Here is a tiny trained network, its code and every weight. The questions are about switching its units off for an input and a class, where a switched-off unit gives its printed mean instead of its output.

import numpy as np


def w(rows, s, z=0):
    codes = np.array(rows[::2]) - 128.0
    scale = np.full(codes.shape[1], s)
    scale[-1] = z or s
    return codes * scale


def f(y):
    return y / 2 * (1 + np.tanh(0.7978845608 * (y + 0.044715 * y**3)))


def log_softmax(a):
    a = a - a.max(-1, keepdims=True)
    return a - np.log(np.exp(a).sum(-1, keepdims=True))


def net(x, mask):
    res = np.array(x, float).reshape(1, 4) / 4 @ E
    y = f(res @ A[0][:, :-1].T + A[0][:, -1])
    res = res + np.where(mask, y, B[0][:, -1]) @ B[0][:, :-1]
    return log_softmax(res[-1] @ U[:, :-1].T + U[:, -1])


A, B = {}, {}
E = w([
[73,157,109,24],'x0',
[103,139,255,170],'x1',
[127,126,127,128],'x2',
[8,50,128,203],'x3',
],0.009)
A[0] = w([
[85,130,118,52,195],'N1',
[203,144,163,101,84],'N2',
[102,142,192,145,82],'N3',
[3,188,101,120,91],'N4',
[117,120,58,92,16],'N5',
[48,79,132,93,90],'N6',
[92,96,109,165,87],'N7',
[151,105,46,105,232],'N8',
[186,27,133,117,53],'N9',
[133,67,111,194,129],'N10',
[155,92,71,149,107],'N11',
[76,131,93,169,166],'N12',
[118,150,15,148,57],'N13',
[67,138,100,43,96],'N14',
[68,181,192,91,126],'N15',
[224,194,83,104,241],'N16',
[122,72,110,181,79],'N17',
[139,116,65,145,50],'N18',
[112,113,116,181,27],'N19',
[146,144,65,158,2],'N20',
[118,127,183,126,123],'N21',
[196,125,154,70,13],'N22',
[134,159,210,157,109],'N23',
[114,75,134,138,16],'N24',
],0.011,0.003)
B[0] = w([
[178,158,107,230,196],'N1',
[91,88,202,75,182],'N2',
[148,40,81,150,167],'N3',
[196,195,222,76,203],'N4',
[152,46,99,130,173],'N5',
[168,169,206,45,194],'N6',
[137,133,189,40,173],'N7',
[77,105,90,156,222],'N8',
[200,121,106,151,136],'N9',
[166,206,188,79,193],'N10',
[128,77,96,198,166],'N11',
[72,166,155,70,186],'N12',
[87,71,113,95,197],'N13',
[237,111,97,215,200],'N14',
[171,21,14,204,178],'N15',
[62,161,181,98,254],'N16',
[177,193,156,57,176],'N17',
[153,93,61,135,154],'N18',
[183,151,128,80,150],'N19',
[198,24,80,103,142],'N20',
[151,21,1,165,154],'N21',
[119,96,182,65,169],'N22',
[98,25,78,131,186],'N23',
[196,127,150,70,139],'N24',
],0.0056,0.0084)
U = w([
[81,177,162,8,25],'0',
[99,47,36,175,23],'1',
[192,174,92,171,180],'2',
[1,180,98,141,254],'3',
],0.0093,0.0047)

Each question gives the input, the list of numbers given to net, and the class t.
The units are the neurons (one row each of A and B). Each row of codes is followed by its name. A weight is (code - 128) times the scale printed after its matrix; where a second scale follows, it is the last column's (A, B and U).
mask holds one flag per neuron, in row order. A switched-off neuron (its flag False) gives its mean, the last column of its row in B, instead of its output. The means were averaged over made-up inputs and are rounded, as every weight is.
A unit's drop is (log p(t) with every unit on - log p(t) with that unit switched off) / (log p(t) with every unit on - log p(t) with every unit switched off).
The circuit of an input: a set's keep is (log p(t) with only the set's units on - log p(t) with every unit switched off) / (log p(t) with every unit on - log p(t) with every unit switched off). Starting from the 12 units with the biggest drops (on a tie, the unit counted first), units are removed one at a time, each time the one whose removal leaves the highest keep (on an exact tie, the one counted first), for as long as the keep stays at least 0.8.
circuit, biggest first: the units of the circuit, biggest drop first
unit that matters most: the unit with the biggest drop
top k neurons: the k neurons with the biggest drops, biggest first
drop of u: that unit's drop, to one decimal
input [-6,7,4,-8], class 0: top 3 neurons -> [N2, N16, N22]
input [-4,7,8,-8], class 0: unit that matters most -> N2
input [6,-8,-7,3], class 1: circuit, biggest first -> [N5, N14]
input [-6,7,-7,-6], class 1: circuit, biggest first -> [N23, N21, N4]
input [7,1,-5,-4], class 2: top 2 neurons -> [N14, N1]
input [4,6,-7,8], class 0: circuit, biggest first -> [N6, N4]
input [7,2,-1,7], class 0: top 3 neurons -> [N6, N4, N12]
input [5,-4,-3,2], class 2: circuit, biggest first -> [N14, N1]
input [4,5,1,6], class 0: top 2 neurons -> [N6, N4]
input [2,8,-5,5], class 1: circuit, biggest first -> [N15, N21]
input [-1,1,-5,-4], class 3: drop of N17 -> 0.2
input [8,-5,1,-3], class 2: drop of N14 -> 0.6
input [5,4,3,3], class 2: drop of N2 -> 0.1
input [5,-6,2,1], class 1: top neuron -> [N5]
